Below is a small trained network, with its code and all its weights. Each question gives an input and a target symbol and asks what happens when units are switched off, that is, made to give their printed mean instead of their output.

import numpy as np


def w(rows, s, z=0):
    codes = np.array(rows[::2]) - 128.0
    scale = np.full(codes.shape[1], s)
    scale[-1] = z or s
    return codes * scale


def norm(h):
    return h / np.sqrt((h * h).mean(-1, keepdims=True) + 1e-5)


def f(y):
    return np.maximum(y, 0)


def softmax(a):
    e = np.exp(a - a.max(-1, keepdims=True))
    return e / e.sum(-1, keepdims=True)


def log_softmax(a):
    a = a - a.max(-1, keepdims=True)
    return a - np.log(np.exp(a).sum(-1, keepdims=True))


def net(x, mask):
    ids = ['γδλξπσφω'.index(c) for c in x.split()]
    T = len(ids)
    res = E[ids] + P[:T]
    u = 0
    for l in range(2):
        r = norm(res)
        for j in range(2):
            rows = slice(2 * j, 2 * j + 2)
            q, k, v = (r @ M[l][rows].T for M in (Q, K, V))
            z = softmax(np.where(np.tri(T) > 0, q @ k.T / 2**0.5, -1e9)) @ v
            o = O[l][rows]
            res = res + np.where(mask[u + j], z, o[:, -1]) @ o[:, :-1]
        u += 2
        y = f(norm(res) @ A[l][:, :-1].T + A[l][:, -1])
        res = res + np.where(mask[u : u + 8], y, B[l][:, -1]) @ B[l][:, :-1]
        u += 8
    return log_softmax(norm(res)[-1] @ U[:, :-1].T + U[:, -1])


Q, K, V, O, A, B = {}, {}, {}, {}, {}, {}
E = w([
[102,125,114],'γ',
[206,205,150],'δ',
[54,28,120],'λ',
[137,178,102],'ξ',
[236,200,147],'π',
[249,211,145],'σ',
[165,128,172],'φ',
[155,212,131],'ω',
],0.013)
P = w([
[128,72,8],'0',
[130,141,1],'1',
[62,121,126],'2',
[164,102,56],'3',
[10,132,75],'4',
[86,69,145],'5',
[89,116,48],'6',
],0.0079)
Q[0] = w([
[53,61,175],'L0H1',
[218,110,113],'L0H1',
[61,254,177],'L0H2',
[148,168,90],'L0H2',
],0.0057)
K[0] = w([
[107,109,52],'L0H1',
[83,51,254],'L0H1',
[128,164,79],'L0H2',
[167,165,119],'L0H2',
],0.01)
V[0] = w([
[17,61,136],'L0H1',
[195,254,196],'L0H1',
[143,182,83],'L0H2',
[115,156,218],'L0H2',
],0.0081)
O[0] = w([
[109,254,117,3],'L0H1',
[131,97,78,181],'L0H1',
[83,98,64,210],'L0H2',
[238,135,77,41],'L0H2',
],0.0079,0.0049)
A[0] = w([
[176,133,100,235],'L0N1',
[26,138,123,121],'L0N2',
[124,231,107,140],'L0N3',
[134,97,73,57],'L0N4',
[127,140,131,46],'L0N5',
[149,181,117,6],'L0N6',
[230,255,40,213],'L0N7',
[133,97,61,97],'L0N8',
],0.0082,0.0019)
B[0] = w([
[54,85,146,205],'L0N1',
[133,216,138,239],'L0N2',
[101,159,186,178],'L0N3',
[110,126,125,209],'L0N4',
[163,96,93,128],'L0N5',
[183,98,183,141],'L0N6',
[48,106,121,255],'L0N7',
[254,110,93,240],'L0N8',
],0.0073,0.0038)
Q[1] = w([
[220,85,254],'L1H1',
[164,232,108],'L1H1',
[148,233,113],'L1H2',
[224,127,228],'L1H2',
],0.0099)
K[1] = w([
[13,80,63],'L1H1',
[133,1,42],'L1H1',
[52,124,148],'L1H2',
[80,209,135],'L1H2',
],0.0086)
V[1] = w([
[117,121,142],'L1H1',
[162,81,249],'L1H1',
[87,32,146],'L1H2',
[132,55,113],'L1H2',
],0.013)
O[1] = w([
[134,58,170,135],'L1H1',
[231,142,254,85],'L1H1',
[106,87,248,254],'L1H2',
[197,24,214,230],'L1H2',
],0.005,0.0077)
A[1] = w([
[98,113,230,83],'L1N1',
[138,103,122,102],'L1N2',
[65,104,254,212],'L1N3',
[106,138,84,250],'L1N4',
[191,184,102,201],'L1N5',
[32,123,125,59],'L1N6',
[84,145,140,182],'L1N7',
[122,172,101,174],'L1N8',
],0.011,0.0021)
B[1] = w([
[104,121,174,203],'L1N1',
[104,144,153,149],'L1N2',
[3,108,111,254],'L1N3',
[63,67,203,158],'L1N4',
[144,23,149,130],'L1N5',
[245,158,131,175],'L1N6',
[88,85,84,157],'L1N7',
[97,103,231,141],'L1N8',
],0.006,0.0093)
U = w([
[105,151,130,48],'γ',
[164,82,144,90],'δ',
[87,162,154,6],'λ',
[105,123,82,197],'ξ',
[175,106,142,146],'π',
[167,102,142,157],'σ',
[117,95,250,193],'φ',
[109,70,90,199],'ω',
],0.014,0.0018)

Each question gives the input, a string of symbols that net reads in full, and the target symbol t.
The units are the heads (2 rows each of Q, K, V and O) and the neurons (one row each of A and B). Each row of codes is followed by its name. A weight is (code - 128) times the scale printed after its matrix; where a second scale follows, it is the last column's (O, A, B and U).
mask holds one flag per unit, layer by layer, with each layer's heads first. A switched-off unit (its flag False) gives its mean, the last column of its rows in O or B, instead of its output. The means were averaged over made-up inputs and are rounded, as every weight is.
A unit's drop is (log p(t) with every unit on - log p(t) with that unit switched off) / (log p(t) with every unit on - log p(t) with every unit switched off).
The circuit of an input: a set's keep is (log p(t) with only the set's units on - log p(t) with every unit switched off) / (log p(t) with every unit on - log p(t) with every unit switched off). Starting from the 12 units with the biggest drops (on a tie, the unit counted first), units are removed one at a time, each time the one whose removal leaves the highest keep (on an exact tie, the one counted first), for as long as the keep stays at least 0.8.
units of the circuit, in order: the units of the circuit, biggest drop first
k most important neurons of layer l: the k neurons of layer l with the biggest drops, biggest first
which heads matter: for each layer, one digit per head in row order, 1 if its drop is at least 0.15 and else 0, layers parted by /
drop when u is switched off: that unit's drop, to one decimal
input φ π φ λ, target φ: which heads matter => 10 / 10
input φ ω σ, target ω: which heads matter => 10 / 10
input γ σ ξ φ φ φ λ, target φ: units of the circuit, in order => L0H1; L1H1; L0H2
input γ λ ξ, target λ: which heads matter => 10 / 01
input π ξ π φ ω π, target ω: units of the circuit, in order => L1H1
input ξ ω ω φ, target ω: units of the circuit, in order => L1H1; L1H2
input ξ ξ ξ, target ξ: which heads matter => 00 / 11
input γ λ ξ ξ λ ω, target λ: which heads matter => 10 / 01
input φ φ ω φ ξ ω δ, target ω: 3 most important neurons of layer 0 => L0N2; L0N1; L0N7
input π δ ω, target ω: units of the circuit, in order => L0H1; L0H2
input λ δ φ φ ξ, target φ: units of the circuit, in order => L1H1; L0N7
input δ δ φ λ φ φ γ, target φ: units of the circuit, in order => L1H1; L0H1
input γ φ φ σ ω φ, target ω: drop when L0H2 is switched off => 0.2
input ξ δ φ π ξ ω, target ω: most important neuron of layer 1 => L1N1
input ξ ξ ω ω π δ, target ω: drop when L1H1 is switched off => 0.3
input γ φ ξ ξ δ, target ξ: drop when L0N2 is switched off => 0.1
